Each row is followed by its class.
-108, -70, 26, -19, 174, -125, 187, -46, -162, 103, 123, 72, 39, -31, 135, -252, 30, -186, -16, 191, 380, 123, 95, 127, -115, 12, 36, -144, -186, -237, -82, 387 : J_493
104, -208, -163, 72, -77, 157, 99, -322, 199, 209, -175, 26, -24, -33, -71, -300, 95, -11, 297, 26, -170, -112, 102, -99, -142, 134, 46, 230, -178, 67, 175, -22 : J_580
15, 15, 77, 18, 18, 18, -8, 22, 143, 21, -269, -69, 56, -3, 75, 14, 33, 92, 175, 64, 18, 34, 22, 40, 50, -45, -13, -160, 55, -3, -77, 64 : J_771
-82, 211, -62, 103, 307, -177, 196, -251, 138, -12, 333, -167, 336, -76, 31, 30, 25, -63, -162, -131, 249, 188, -200, 347, -34, 12, 56, -71, -66, 392, -70, -220 : J_771
210, -165, -204, 50, 493, 186, -36, -104, -304, 152, 110, -205, 71, -155, 25, 136, 41, 87, 376, -91, 141, 197, 127, -97, 136, -32, -380, 83, 131, 156, 134, 235 : J_771
172, 102, 286, 151, 71, 311, 263, -187, -318, 494, -378, 48, 79, -128, 30, 203, 89, 58, 16, 181, 360, 3, -198, -325, -216, 239, 33, 98, 168, -503, 277, -452 : J_407
225, 128, -31, 115, -28, 50, -219, 31, 63, 68, 26, 102, -89, 92, 26, -133, 5, 36, -127, 8, -85, 52, -40, 41, -30, -81, 73, 36, -14, -81, -101, -50 : J_407
75, 48, 39, 48, -32, 91, -4, 18, 155, 47, -265, -37, 68, 3, 54, -22, 38, 65, 123, 65, 63, 47, -36, 66, 48, -86, 2, -180, 59, 17, -85, -14 : J_771
80, 204, -85, -64, 303, 254, -93, 92, -163, 125, 137, -139, -286, -85, -97, -47, -174, -154, 41, 350, -200, 139, -314, 144, -423, -333, -398, -199, 279, 392, -30, 44 : J_493
-66, 109, -37, -64, 805, 533, -191, -151, -296, -119, 51, -95, -207, -239, 296, -230, -26, 328, -153, 154, 129, -43, -127, -87, -135, -66, 13, -556, 234, 23, -17, 22 : J_736
-5, 21, 80, 73, -85, -48, 17, -24, 150, 4, -292, -2, 59, 5, 64, 73, -42, 65, 125, 95, 25, -18, -50, 61, 0, -80, 123, -77, 105, -21, -63, -35 : J_672
-111, -127, 2, -537, 64, -187, 24, 259, -329, 26, 211, 4, 11, 104, 138, -62, -299, -54, 85, -180, -413, -192, 429, -121, 124, -131, -117, 324, 120, 313, 97, 183 : J_580
130, 175, 340, -68, -355, 166, 15, 364, -287, 47, 326, 239, 172, -240, -176, 98, -334, -352, -104, -392, -144, 248, -139, -104, -377, -445, 239, -83, -134, 5, 138, -83 : J_672
261, 76, -62, 58, -166, -536, -23, 48, -458, -253, 152, -104, -292, 315, 5, 524, 47, 331, -453, 152, 444, 316, 35, -168, -334, -100, 8, -669, -180, 8, 14, 58 : J_672
53, 27, 56, 48, -166, -54, -62, 46, 167, -48, -279, 27, 51, -12, 34, 0, 26, 81, 148, 35, 26, -18, 0, 40, 54, -27, 52, -86, 4, -57, -32, 109 : J_81
-10, 23, 52, 21, -68, 6, -23, 38, 118, -14, -214, -9, 58, 3, 56, -34, -23, 10, 72, 70, -61, -8, -25, 151, 8, -118, 96, -119, 18, -35, -60, 79 : J_580
-138, 173, -360, 120, 97, -93, -147, 413, 1, -311, 418, -193, -192, -40, 47, 41, 274, -134, 321, 109, 7, -78, -210, 12, -228, 17, -203, -55, 228, -15, -217, 88 : J_580
216, 64, -64, -99, -10, 41, -116, 17, 3, 73, 53, 2, -36, 148, 94, -150, 29, 203, -144, -39, -82, 125, 74, 17, 6, -122, 51, 83, -9, 40, 51, -121 : J_771
193, 159, -7, -122, -153, 53, -99, 39, 61, 25, 189, 27, -174, 46, 25, -145, 120, -65, -85, 9, -164, -60, -37, -88, -65, -141, 160, 23, 83, -106, -66, -152 : J_407
48, 315, 159, -73, 53, 272, -344, -486, -242, 473, -438, 306, -373, -170, 44, -227, -333, -251, 34, 213, 207, -409, 60, -256, 70, -169, 113, -480, -283, -43, -79, -80 : J_81
-33, -56, 14, 143, -81, 21, -22, 56, 179, 11, -251, -67, 56, 12, 70, 24, 25, 90, 135, 141, -23, 50, -45, 97, 72, -18, 56, -52, 156, 46, -60, 27 : J_672
109, 76, 47, -150, 56, 4, -17, -82, -51, 162, 93, 9, -166, 121, 61, -200, -73, 136, -193, 73, -174, 60, 58, -30, -60, -253, 149, 42, 50, 32, -102, -55 : J_736
-244, -85, -12, -31, 62, 272, -193, -295, 161, -242, -120, -29, -194, -215, 18, 215, 297, 84, 387, 215, -105, 230, -219, 287, -188, -78, -132, 7, -85, 150, 237, 38 : J_672
-157, 244, -158, 256, 348, 81, -23, -61, -121, 165, 38, 19, -111, -108, -141, 33, -130, 83, 65, 182, 6, 229, -350, 101, -445, -150, -214, -108, 223, 301, -165, -283 : J_672
342, 19, -181, 181, 752, 33, -108, 145, -346, 151, 27, -246, 115, 311, 152, -163, 105, -426, 138, 95, 17, 493, 70, 319, -349, -42, -492, -104, 102, 254, -19, 3 : J_672
-212, 16, -99, -79, 370, 54, 215, -73, -103, -21, 288, 97, -20, -195, -88, 35, -17, -371, -100, 216, 129, 23, -259, 146, -9, -175, -52, -105, 152, -130, -218, 361 : J_493
-183, 164, 185, 108, 445, -169, 84, -269, -85, 68, 67, -48, 5, -145, 64, 244, 188, 281, 311, 44, 219, 150, -258, 76, 27, -46, -119, -141, 45, 106, -290, 386 : J_672
24, 140, 67, 23, 534, 41, -32, 25, -183, 165, 203, -64, -95, -95, -176, 65, -146, -176, -156, 137, -56, 170, -216, -146, 8, -79, -260, -134, 135, 19, -83, -22 : J_672
79, 40, 85, 26, -48, 22, -7, 18, 87, 26, -260, -26, 42, -38, 31, 25, 5, -13, 272, 49, 18, -4, -36, 45, 68, -87, 34, -162, 18, -17, -108, 40 : J_407
-20, 97, -46, 59, -62, -46, -132, 44, 91, -8, 13, -48, -111, 66, -50, 26, -46, 104, -158, 78, -222, 44, -147, 32, -148, -112, 219, 62, 25, -116, -29, -121 : J_736
15, 7, 50, 121, -42, 101, -200, 14, 153, -36, 88, 20, -147, 23, 79, -178, -151, 82, -260, 98, -186, 18, -86, 122, -173, -136, 167, 13, 25, 75, -65, -13 : J_580
-4, -253, 204, 154, 245, 94, -128, -13, 386, 267, -274, -414, 522, -220, -61, -255, 55, 272, 87, -245, 306, 108, -166, 32, 341, 116, 14, -3, 235, -59, 179, 299 : J_771
-287, 496, -275, 136, 309, 57, -69, 124, -90, -70, 335, -54, -124, -190, 2, 320, 253, -98, 89, 254, 11, -163, -372, 55, -309, 387, -373, 60, 199, 46, 52, -66 : J_771
-306, -128, 12, -36, 316, -195, -28, -167, 88, 115, -277, 27, 24, -50, -118, -11, -63, 381, 258, -6, 35, -17, -276, -4, -114, -78, -122, 271, 265, 91, -137, 310 : J_81
41, 18, -102, 49, 32, 17, 142, 94, 19, 4, 20, -11, 25, -36, 6, 30, -23, 135, 97, 52, -173, 46, 12, -70, 44, -87, 49, -21, 254, 63, -137, -12 : J_672
87, 122, 70, -40, -110, -32, -232, 0, 181, -68, 47, 118, -191, 18, 45, -209, 16, 73, -131, 42, -167, 38, 30, -42, -158, -98, 134, 69, -66, -147, 10, -94 : J_81
11, 32, -159, 123, -128, -2, 51, 158, 60, 48, -85, 5, -4, -11, -23, 47, -78, 84, 120, 122, -151, -14, -2, -57, 24, -43, 13, -20, 217, 148, -78, -23 : J_672
102, 70, -86, 50, -101, -32, 47, 106, 37, 25, -100, -1, 15, -25, -15, 66, -33, 51, 111, 57, -95, 17, -15, -115, 35, -76, 90, -111, 118, 74, -38, -107 : J_407
129, 289, -39, 6, 585, 9, 103, -429, -114, 234, 178, 206, -188, 49, 22, -87, 406, -188, 256, -16, 181, 38, -48, -119, -203, -202, -247, 95, 217, -156, -462, -69 : J_832
-326, -394, 206, 248, 39, -95, -31, -35, -93, 168, 140, -103, 103, -324, 63, -76, -373, 114, 11, -18, 100, 12, 531, 42, 365, 197, -50, -273, -128, 149, -187, 899 : J_493
11, 13, 63, 49, -40, 33, -44, 38, 193, 23, -188, -45, 45, -42, 63, -36, -5, 34, 102, 71, 45, 48, -11, 6, 72, -74, 70, -125, 21, -28, -38, -14 : J_771
47, 49, 76, 5, -139, 184, -140, 109, 70, 19, 86, 78, -164, 105, 83, -244, -153, 83, -235, 66, -257, 23, -10, 74, -155, -195, 198, 29, 108, 78, -153, -72 : J_832
-17, 17, 34, 16, 45, 13, 32, -24, 37, 85, -244, -77, 18, 11, 85, 18, 7, 25, 164, 139, -42, -1, -11, 33, 16, -69, 123, -35, 39, -92, -26, 24 : J_736
141, 54, -4, -48, -124, -16, -115, -13, -42, 51, 43, 117, -169, 134, 54, -138, -174, 199, -184, 18, -149, -45, -7, -2, -42, -172, 234, 63, -113, -125, -116, -14 : J_493
31, 15, 46, 108, 13, -54, -14, 28, 133, -6, -308, -17, 52, 33, 118, 49, 70, 101, 96, 128, 27, -15, -33, 15, 17, -36, 75, -128, 100, -82, -34, 87 : J_580
-11, 45, 44, 48, -25, 86, 16, 8, 185, 90, -313, -8, 63, -17, 26, -15, 0, 36, 127, 114, -39, 14, -65, 24, 46, -23, 27, -129, 40, 46, -35, -32 : J_771
465, -236, 1, 508, -130, -67, -313, 159, 376, 20, 72, -17, 152, 17, 16, -333, -2, -78, -458, -109, 222, 408, 193, -15, -57, -322, 75, -425, 117, 224, -18, 474 : J_580
-40, -49, 37, 139, -127, 14, -64, 80, 153, 74, -271, 23, 44, 28, 85, -84, -26, 32, 89, 123, -39, 14, 47, 129, 107, -89, 73, -65, 59, -14, -127, 133 : J_580
-78, 369, -144, 254, 221, 161, -85, -35, -127, 354, -512, 128, -15, 45, 47, -107, -81, 10, 307, 224, -5, -37, -273, 151, -443, -27, -104, -107, 96, 38, -140, -323 : J_493
219, 79, -49, 47, 36, 52, -92, 19, 101, 1, 39, 7, -102, 101, 64, -149, -53, 119, -30, 70, -309, 109, -18, 64, -121, -160, 122, 81, 59, 47, -61, -84 : J_672
72, 108, -44, 53, -197, 78, -126, 80, 34, 98, 22, 17, -106, 85, -14, -48, 19, -21, -117, 105, -167, 45, -106, 16, -2, -93, 161, -7, 37, -22, -25, -159 : J_672
24, 1, -75, -27, -35, 82, 31, 107, 11, 1, -12, -109, -25, -1, 1, 46, 27, -1, 56, 79, -103, 26, -48, -27, 55, -138, 52, -61, 145, 59, -31, -36 : J_736
125, 65, -36, -131, 8, 77, -116, 102, -8, -45, 85, 66, -172, 104, 113, -98, -69, 87, -87, 60, -304, -23, 25, 2, 12, -194, 83, 85, 75, -32, -98, -50 : J_493
532, 432, 27, 22, -219, 389, -46, -334, -216, 256, -399, -60, 133, 69, -213, 285, 312, 134, 206, -325, 322, -58, -145, 253, -150, -150, -386, -390, 110, 115, -70, -352 : J_832
296, -162, -126, 190, 120, -202, 153, 106, -541, 496, 408, -18, 182, 190, 124, -291, -89, 333, -117, -274, 741, 386, -98, -375, -30, -298, 144, 103, 89, 347, -70, -11 : J_672
-71, 185, 61, 281, 632, 280, -71, -24, 7, 144, -130, 173, -95, -176, -64, -190, -259, -108, 318, 133, -72, 195, -359, -147, -321, -178, -111, -5, -24, 48, -191, -313 : J_832
365, 171, 114, -68, 96, 160, 355, -27, -180, -115, -515, -45, 254, -215, 147, 159, -282, 140, 94, 240, 92, 192, 368, 123, -279, 52, -91, -448, -174, -207, 539, -387 : J_580
115, 86, 21, -43, -125, -21, -116, -23, 88, -9, 75, 86, -114, 28, -19, -110, 31, 2, -120, -2, -108, 8, -50, -64, -97, -76, 183, -34, -94, -63, 7, -61 : J_407
60, 34, 49, 34, -46, -19, -25, 33, 98, 33, -203, -22, 26, 7, 35, 39, 80, 11, 190, 69, 45, 46, -80, 23, 54, -92, 24, -106, 78, 21, -81, 10 : J_407
-288, -6, -62, -160, -319, -137, 38, 503, -330, -222, 369, -158, -253, 14, -10, 156, 69, -317, -3, 148, 93, -35, -163, -283, -442, 25, 2, -419, -37, 124, 84, -14 : J_493
-81, -21, 57, 268, 126, -94, 139, 56, 245, -170, -402, -11, -73, 86, 123, 139, -215, 199, 178, 252, -136, 53, -96, -11, -307, -78, 140, 69, 158, -72, -228, -423 : J_736
262, 31, 25, 108, 422, 42, 0, 21, -96, 37, 138, -256, 81, -68, -185, 181, -128, 8, 95, -200, -89, 261, -311, -153, -132, -299, 22, 107, 136, -113, -26, -326 : J_736
73, 27, -120, 83, 19, 24, 60, 62, 4, -19, 26, -62, -34, -27, 14, 54, -20, 26, 90, 117, -111, 64, -5, -51, 40, -64, 60, -94, 123, 45, -66, -79 : J_672
34, -12, -116, 19, -42, -21, 43, 74, -3, -42, 10, -104, 42, -2, 53, 79, -20, 58, 135, 6, -124, -6, -7, -5, 74, -99, 137, -76, 162, 139, -66, 11 : J_672
